Below is a small trained network, with its code and all its weights. Each question gives an input and a target symbol and asks what happens when units are switched off, that is, made to give their printed mean instead of their output.

import numpy as np


def w(rows, s, z=0):
    codes = np.array(rows[::2]) - 128.0
    scale = np.full(codes.shape[1], s)
    scale[-1] = z or s
    return codes * scale


def f(y):
    return np.maximum(y, 0)


def softmax(a):
    e = np.exp(a - a.max(-1, keepdims=True))
    return e / e.sum(-1, keepdims=True)


def log_softmax(a):
    a = a - a.max(-1, keepdims=True)
    return a - np.log(np.exp(a).sum(-1, keepdims=True))


def net(x, mask):
    ids = ['αβγδεζηθλμξπφψω'.index(c) for c in x.split()]
    T = len(ids)
    res = E[ids] + P[:T]
    u = 0
    for l in range(2):
        r = res
        for j in range(2):
            rows = slice(4 * j, 4 * j + 4)
            q, k, v = (r @ M[l][rows].T for M in (Q, K, V))
            z = softmax(np.where(np.tri(T) > 0, q @ k.T / 4**0.5, -1e9)) @ v
            o = O[l][rows]
            res = res + np.where(mask[u + j], z, o[:, -1]) @ o[:, :-1]
        u += 2
        y = f(res @ A[l][:, :-1].T + A[l][:, -1])
        res = res + np.where(mask[u : u + 4], y, B[l][:, -1]) @ B[l][:, :-1]
        u += 4
    return log_softmax(res[-1] @ U[:, :-1].T + U[:, -1])


Q, K, V, O, A, B = {}, {}, {}, {}, {}, {}
E = w([
[146,172,115,120,136,104,89,146,161],'α',
[87,97,78,147,164,140,121,156,162],'β',
[112,157,77,125,104,147,101,143,118],'γ',
[150,168,122,148,129,102,86,109,149],'δ',
[114,114,103,151,124,135,88,122,127],'ε',
[136,155,90,134,95,112,110,129,111],'ζ',
[137,141,165,127,144,158,89,111,158],'η',
[106,158,124,156,127,152,132,145,128],'θ',
[135,109,108,114,120,146,119,156,111],'λ',
[142,84,119,151,114,162,110,164,139],'μ',
[139,161,134,122,142,148,81,54,114],'ξ',
[139,122,82,120,144,136,157,104,172],'π',
[84,149,103,164,4,132,133,107,129],'φ',
[100,115,104,124,59,96,48,110,114],'ψ',
[91,96,191,168,86,113,79,160,153],'ω',
],0.022)
P = w([
[157,94,166,134,155,65,97,124,31],'0',
[254,101,95,180,129,176,65,213,125],'1',
[220,100,81,180,118,196,73,216,138],'2',
[189,114,76,174,126,205,94,181,138],'3',
[170,133,69,152,123,192,100,186,156],'4',
[140,127,74,148,140,197,106,166,187],'5',
[126,146,96,119,125,194,106,136,180],'6',
[103,140,62,126,142,190,117,124,197],'7',
[104,175,84,105,144,172,124,116,218],'8',
[81,166,84,101,141,166,138,103,222],'9',
[59,163,79,81,151,151,129,84,242],'10',
[37,182,98,67,135,152,140,80,244],'11',
[30,194,88,73,137,158,142,59,246],'12',
[15,197,79,53,154,159,151,52,253],'13',
],0.0085)
Q[0] = w([
[200,96,163,147,98,110,181,132,47],'0.h1',
[85,34,230,76,80,14,149,177,38],'0.h1',
[58,104,220,77,128,92,106,138,90],'0.h1',
[100,171,94,133,103,111,85,149,131],'0.h1',
[88,127,130,83,117,75,177,132,135],'0.h2',
[174,124,99,121,135,199,126,187,99],'0.h2',
[84,139,117,118,104,108,112,121,197],'0.h2',
[103,120,77,177,78,245,92,71,194],'0.h2',
],0.011)
K[0] = w([
[232,59,105,172,108,112,97,175,70],'0.h1',
[182,57,143,154,174,70,65,183,10],'0.h1',
[115,88,155,146,209,82,86,182,67],'0.h1',
[55,123,76,129,144,103,114,72,173],'0.h1',
[162,100,102,88,139,103,157,142,121],'0.h2',
[85,104,85,145,79,151,114,128,162],'0.h2',
[91,141,144,146,134,49,198,67,132],'0.h2',
[21,97,199,80,107,54,107,90,94],'0.h2',
],0.011)
V[0] = w([
[104,47,125,97,65,73,147,115,149],'0.h1',
[112,172,162,77,164,252,87,156,162],'0.h1',
[2,179,132,159,149,159,60,133,41],'0.h1',
[107,134,68,39,145,70,203,143,98],'0.h1',
[129,164,44,61,113,190,130,129,125],'0.h2',
[104,211,89,113,106,43,106,180,169],'0.h2',
[50,77,156,50,114,191,38,106,135],'0.h2',
[12,47,108,161,89,139,143,159,140],'0.h2',
],0.0082)
O[0] = w([
[181,133,144,122,91,201,110,81,172,100],'0.h1',
[109,203,106,144,223,93,118,164,126,236],'0.h1',
[232,96,75,153,122,28,229,124,130,3],'0.h1',
[180,49,162,99,125,222,132,203,92,131],'0.h1',
[175,134,101,254,177,165,133,91,96,150],'0.h2',
[97,78,165,187,143,86,41,120,112,175],'0.h2',
[206,178,64,105,98,75,81,190,126,186],'0.h2',
[198,158,188,148,99,87,110,114,176,160],'0.h2',
],0.0076,0.0049)
A[0] = w([
[253,234,180,113,193,143,44,61,94,126],'0.n1',
[45,46,185,137,145,60,199,108,41,91],'0.n2',
[159,51,185,97,173,184,191,13,126,51],'0.n3',
[66,63,104,114,155,142,123,185,245,2],'0.n4',
],0.0049,0.0043)
B[0] = w([
[94,76,34,168,40,148,180,210,102,252],'0.n1',
[83,123,205,188,85,109,75,109,91,134],'0.n2',
[18,138,32,163,54,192,153,255,102,138],'0.n3',
[174,249,152,128,83,96,162,82,95,252],'0.n4',
],0.007,0.0035)
Q[1] = w([
[97,152,124,44,92,71,180,102,49],'1.h1',
[118,172,115,209,195,141,104,110,218],'1.h1',
[63,83,202,112,154,69,182,179,109],'1.h1',
[184,117,151,156,196,124,169,109,131],'1.h1',
[167,65,239,130,143,137,225,102,57],'1.h2',
[146,179,2,84,212,185,14,159,234],'1.h2',
[105,166,149,168,95,182,164,112,178],'1.h2',
[141,135,80,115,117,136,88,89,112],'1.h2',
],0.0085)
K[1] = w([
[117,168,107,139,92,158,153,140,148],'1.h1',
[145,117,164,76,177,102,164,94,76],'1.h1',
[136,153,40,122,128,149,115,145,129],'1.h1',
[146,144,103,155,149,130,80,111,113],'1.h1',
[113,250,118,147,128,203,72,214,178],'1.h2',
[119,112,152,94,125,127,159,109,92],'1.h2',
[165,135,150,142,147,103,126,137,111],'1.h2',
[138,117,130,158,131,100,135,144,92],'1.h2',
],0.013)
V[1] = w([
[62,113,232,254,162,113,113,175,115],'1.h1',
[84,150,121,116,75,112,244,159,209],'1.h1',
[233,142,223,88,151,161,125,154,72],'1.h1',
[154,80,90,96,197,91,148,124,167],'1.h1',
[183,159,120,175,182,136,149,239,201],'1.h2',
[164,52,159,141,104,83,102,128,209],'1.h2',
[96,44,118,129,150,162,85,140,173],'1.h2',
[65,197,111,102,150,124,8,175,156],'1.h2',
],0.0074)
O[1] = w([
[82,139,224,116,120,73,86,146,179,173],'1.h1',
[250,109,172,120,180,157,123,161,185,60],'1.h1',
[42,189,119,110,143,165,104,143,161,1],'1.h1',
[158,138,85,43,100,162,49,94,75,132],'1.h1',
[169,143,130,156,205,122,14,148,174,16],'1.h2',
[120,124,147,91,239,103,97,67,22,178],'1.h2',
[178,120,183,189,93,144,133,3,110,171],'1.h2',
[114,40,40,85,155,130,96,89,191,52],'1.h2',
],0.008,0.004)
A[1] = w([
[80,118,113,125,89,120,167,182,133,58],'1.n1',
[151,76,119,39,177,104,95,139,106,2],'1.n2',
[150,131,179,80,130,113,181,150,47,66],'1.n3',
[175,3,158,79,153,164,158,139,126,98],'1.n4',
],0.008,0.0057)
B[1] = w([
[203,183,216,91,167,118,106,60,52,251],'1.n1',
[154,2,225,239,112,203,209,162,136,169],'1.n2',
[38,130,78,234,214,150,103,200,243,178],'1.n3',
[110,179,172,227,119,129,3,179,107,152],'1.n4',
],0.0067,0.0028)
U = w([
[47,56,84,152,135,96,74,92,153,50],'α',
[92,121,135,152,119,122,124,120,91,62],'β',
[160,114,101,102,91,130,130,164,81,81],'γ',
[117,147,93,133,189,145,136,85,194,233],'δ',
[101,68,95,203,77,105,51,196,87,253],'ε',
[130,91,114,129,128,122,106,133,97,74],'ζ',
[177,131,138,140,168,115,35,82,91,104],'η',
[127,116,181,87,96,75,91,194,185,160],'θ',
[150,40,147,135,169,125,111,142,110,116],'λ',
[99,61,135,93,115,102,123,95,104,113],'μ',
[119,94,53,177,166,104,135,114,90,57],'ξ',
[152,107,117,240,82,158,125,74,175,118],'π',
[125,116,116,204,178,92,141,162,134,71],'φ',
[115,46,46,143,130,133,77,169,181,59],'ψ',
[63,117,127,137,135,253,85,130,145,189],'ω',
],0.0053,0.007)

Each question gives the input, a string of symbols that net reads in full, and the target symbol t.
The units are the heads (4 rows each of Q, K, V and O) and the neurons (one row each of A and B). Each row of codes is followed by its name. A weight is (code - 128) times the scale printed after its matrix; where a second scale follows, it is the last column's (O, A, B and U).
mask holds one flag per unit, layer by layer, with each layer's heads first. A switched-off unit (its flag False) gives its mean, the last column of its rows in O or B, instead of its output. The means were averaged over made-up inputs and are rounded, as every weight is.
A unit's drop is (log p(t) with every unit on - log p(t) with that unit switched off) / (log p(t) with every unit on - log p(t) with every unit switched off).
The circuit of an input: a set's keep is (log p(t) with only the set's units on - log p(t) with every unit switched off) / (log p(t) with every unit on - log p(t) with every unit switched off). Starting from all 12 units, units are removed one at a time, each time the one whose removal leaves the highest keep (on an exact tie, the one counted first), for as long as the keep stays at least 0.8.
circuit, biggest first: the units of the circuit, biggest drop first
most important unit: the unit with the biggest drop
k most important neurons: the k neurons with the biggest drops, biggest first
k most important neurons of layer l: the k neurons of layer l with the biggest drops, biggest first
heads that matter: for each layer, one digit per head in row order, 1 if its drop is at least 0.15 and else 0, layers parted by /
drop of u: that unit's drop, to one decimal
input π α θ θ φ, target π: circuit, biggest first => 0.h1; 0.h2
input θ ψ ξ π ω ξ π η π β, target θ: heads that matter => 11 / 11
input π β π π π π π θ ψ ξ, target ε: circuit, biggest first => 0.n1; 0.h2
input π φ π ξ, target π: circuit, biggest first => 0.h1; 0.h2; 1.h2
input λ γ π η β π ψ θ π π π, target ω: most important neuron of layer 0 => 0.n1
input π π π π φ π, target π: heads that matter => 11 / 01
input π η π γ π ζ π β ω β γ φ ε, target π: heads that matter => 11 / 01
input θ ω π η, target θ: circuit, biggest first => 0.h2; 1.h1
input α π β λ ξ ε, target α: heads that matter => 01 / 11
input π ω β ψ ξ π β δ φ ξ η, target π: heads that matter => 11 / 01
input π π θ π θ π π π ψ ε β β ζ, target π: circuit, biggest first => 1.h2; 0.h2; 0.h1; 0.n3
input π φ π, target π: circuit, biggest first => 0.h1; 0.h2; 1.h2
input γ α π μ ω φ, target θ: circuit, biggest first => 1.h1; 0.h2
input λ ζ π π π γ, target ω: circuit, biggest first => 0.h1; 1.h1
input φ γ η ξ θ η, target φ: most important unit => 0.h1
input π α φ η μ, target π: circuit, biggest first => 0.h1; 0.h2
input γ θ η ξ π ξ, target ε: circuit, biggest first => 0.n1; 0.h1; 1.h2
input ψ β ψ η η ξ, target ξ: heads that matter => 10 / 11
input π π ξ φ θ β, target π: circuit, biggest first => 0.h1; 0.h2; 1.h2
input π ξ ε φ π η, target π: circuit, biggest first => 0.h2; 0.h1; 1.h2
input π π φ ε, target π: most important unit => 0.h1
input λ η ξ π θ α, target ω: circuit, biggest first => 1.h1; 0.h1; 0.h2
input η γ γ π θ ψ β, target ψ: circuit, biggest first => 1.h2; 0.h2
input α π β α η θ μ η μ β π β ψ θ, target ε: heads that matter => 01 / 10
input π θ β β, target π: 2 most important neurons => 0.n3; 0.n4
input π β π δ α π ξ φ θ, target π: drop of 0.n3 => 0.0
input λ π β π π, target ω: most important neuron of layer 0 => 0.n1
input π π ω ξ ξ φ β π δ ξ, target π: drop of 0.h1 => 0.6
input θ β β π β α γ ψ ε ξ β ω, target θ: drop of 0.h1 => 0.2
input θ φ λ δ π ξ ω, target θ: drop of 1.h1 => 0.2
